Below are the code and all the weights of a small trained network. Each question names an input and a class and asks about switching units off, where a switched-off unit gives its printed mean instead of its output.

import numpy as np


def w(rows, s, z=0):
    codes = np.array(rows[::2]) - 128.0
    scale = np.full(codes.shape[1], s)
    scale[-1] = z or s
    return codes * scale


def f(y):
    return np.maximum(y, 0)


def log_softmax(a):
    a = a - a.max(-1, keepdims=True)
    return a - np.log(np.exp(a).sum(-1, keepdims=True))


def net(x, mask):
    res = np.array(x, float).reshape(1, 7) / 4 @ E
    y = f(res @ A[0][:, :-1].T + A[0][:, -1])
    res = res + np.where(mask, y, B[0][:, -1]) @ B[0][:, :-1]
    return log_softmax(res[-1] @ U[:, :-1].T + U[:, -1])


A, B = {}, {}
E = w([
[93,119,57,42,123,97,129,202,108,135],'x0',
[124,144,150,129,90,97,31,173,187,65],'x1',
[92,83,170,158,175,179,49,169,124,157],'x2',
[163,170,104,78,137,125,96,141,85,109],'x3',
[78,128,62,58,100,101,94,73,171,165],'x4',
[190,92,215,155,61,95,164,141,73,161],'x5',
[143,29,79,178,73,9,137,118,93,118],'x6',
],0.011)
A[0] = w([
[117,174,74,78,163,163,192,141,129,93,124],'neuron 1',
[159,156,73,191,125,137,134,65,149,52,2],'neuron 2',
[107,147,75,103,141,156,68,122,145,88,215],'neuron 3',
[115,136,113,97,146,90,11,172,114,104,97],'neuron 4',
[128,126,96,125,104,118,137,133,153,72,16],'neuron 5',
[126,123,128,191,99,106,165,96,116,107,251],'neuron 6',
[111,146,76,141,83,81,97,215,172,21,250],'neuron 7',
[138,97,135,77,155,81,110,200,114,145,227],'neuron 8',
[150,136,229,192,142,144,130,177,102,151,140],'neuron 9',
[144,77,100,171,95,72,186,100,103,132,124],'neuron 10',
[101,120,103,120,101,82,143,125,152,112,95],'neuron 11',
[135,196,103,93,184,134,152,113,106,134,108],'neuron 12',
[59,83,27,114,172,146,120,125,159,194,76],'neuron 13',
[110,105,117,155,103,61,153,127,74,171,106],'neuron 14',
[143,119,129,152,167,100,111,96,95,90,94],'neuron 15',
[128,125,96,122,158,154,139,167,170,89,114],'neuron 16',
],0.012,0.0022)
B[0] = w([
[79,212,149,10,180,120,152,159,130,128,208],'neuron 1',
[163,160,130,118,140,174,138,128,68,123,183],'neuron 2',
[93,142,106,112,139,104,143,146,157,153,214],'neuron 3',
[123,191,71,82,127,103,156,130,176,129,224],'neuron 4',
[146,109,167,134,120,127,113,145,131,132,164],'neuron 5',
[222,162,131,180,82,131,120,72,149,95,197],'neuron 6',
[137,73,107,161,76,47,91,192,203,148,249],'neuron 7',
[169,136,84,105,74,145,201,100,109,111,197],'neuron 8',
[148,63,190,205,142,159,113,128,72,120,231],'neuron 9',
[119,55,56,111,45,177,135,87,128,91,229],'neuron 10',
[99,117,146,147,122,110,119,122,106,98,183],'neuron 11',
[157,214,117,91,135,123,146,119,142,102,191],'neuron 12',
[42,139,163,84,137,78,133,138,99,175,230],'neuron 13',
[149,105,102,143,81,127,172,104,97,111,208],'neuron 14',
[143,167,99,171,147,165,131,133,156,103,158],'neuron 15',
[120,111,120,122,109,135,104,148,125,98,171],'neuron 16',
],0.012,0.016)
U = w([
[66,15,108,139,172,145,109,76,100,164,48],'0',
[146,40,66,151,41,110,161,116,136,89,253],'1',
[74,84,136,120,107,129,173,132,10,109,76],'2',
[66,158,120,111,153,64,144,154,164,155,66],'3',
[156,185,90,98,128,175,169,83,111,83,116],'4',
[177,92,238,240,129,160,102,123,118,115,169],'5',
],0.011,0.0021)

Each question gives the input, the list of numbers given to net, and the class t.
The units are the neurons (one row each of A and B). Each row of codes is followed by its name. A weight is (code - 128) times the scale printed after its matrix; where a second scale follows, it is the last column's (A, B and U).
mask holds one flag per neuron, in row order. A switched-off neuron (its flag False) gives its mean, the last column of its row in B, instead of its output. The means were averaged over made-up inputs and are rounded, as every weight is.
A unit's drop is (log p(t) with every unit on - log p(t) with that unit switched off) / (log p(t) with every unit on - log p(t) with every unit switched off).
The circuit of an input: a set's keep is (log p(t) with only the set's units on - log p(t) with every unit switched off) / (log p(t) with every unit on - log p(t) with every unit switched off). Starting from the 12 units with the biggest drops (on a tie, the unit counted first), units are removed one at a time, each time the one whose removal leaves the highest keep (on an exact tie, the one counted first), for as long as the keep stays at least 0.8.
circuit, biggest first: the units of the circuit, biggest drop first
top k neurons: the k neurons with the biggest drops, biggest first
drop when u is switched off: that unit's drop, to one decimal
input [4,-4,-1,-4,-4,6,-7], class 5: circuit, biggest first	(neuron 9)
input [-5,4,-6,1,3,0,-1], class 5: circuit, biggest first	(neuron 10; neuron 4; neuron 8)
input [-2,-6,7,5,2,1,2], class 2: top 2 neurons	(neuron 7; neuron 6)
input [7,-4,-2,-6,-8,-3,1], class 2: top 2 neurons	(neuron 7; neuron 1)
input [7,-7,-3,7,1,-3,4], class 4: top 2 neurons	(neuron 12; neuron 8)
input [0,-8,-1,-1,2,-2,1], class 4: top 2 neurons	(neuron 7; neuron 9)
input [-8,6,3,4,4,1,-1], class 3: top 3 neurons	(neuron 4; neuron 10; neuron 6)
input [-7,-4,6,-1,4,-6,7], class 2: top 3 neurons	(neuron 13; neuron 7; neuron 2)
input [2,-7,0,8,2,3,1], class 4: top 3 neurons	(neuron 7; neuron 9; neuron 12)
input [-7,-5,5,0,4,-6,6], class 2: top 2 neurons	(neuron 13; neuron 7)
input [2,-7,0,3,-5,-7,5], class 4: top 3 neurons	(neuron 9; neuron 7; neuron 12)
input [4,-8,8,3,4,3,3], class 2: top 2 neurons	(neuron 13; neuron 7)
input [7,5,8,-4,-2,8,-7], class 5: drop when neuron 9 is switched off	0.9
input [7,-3,2,-6,-6,0,-5], class 2: top neuron	(neuron 4)
input [-8,8,-8,-5,-8,2,5], class 5: drop when neuron 9 is switched off	0.9
input [-7,4,-4,7,-7,2,-2], class 5: drop when neuron 10 is switched off	0.0
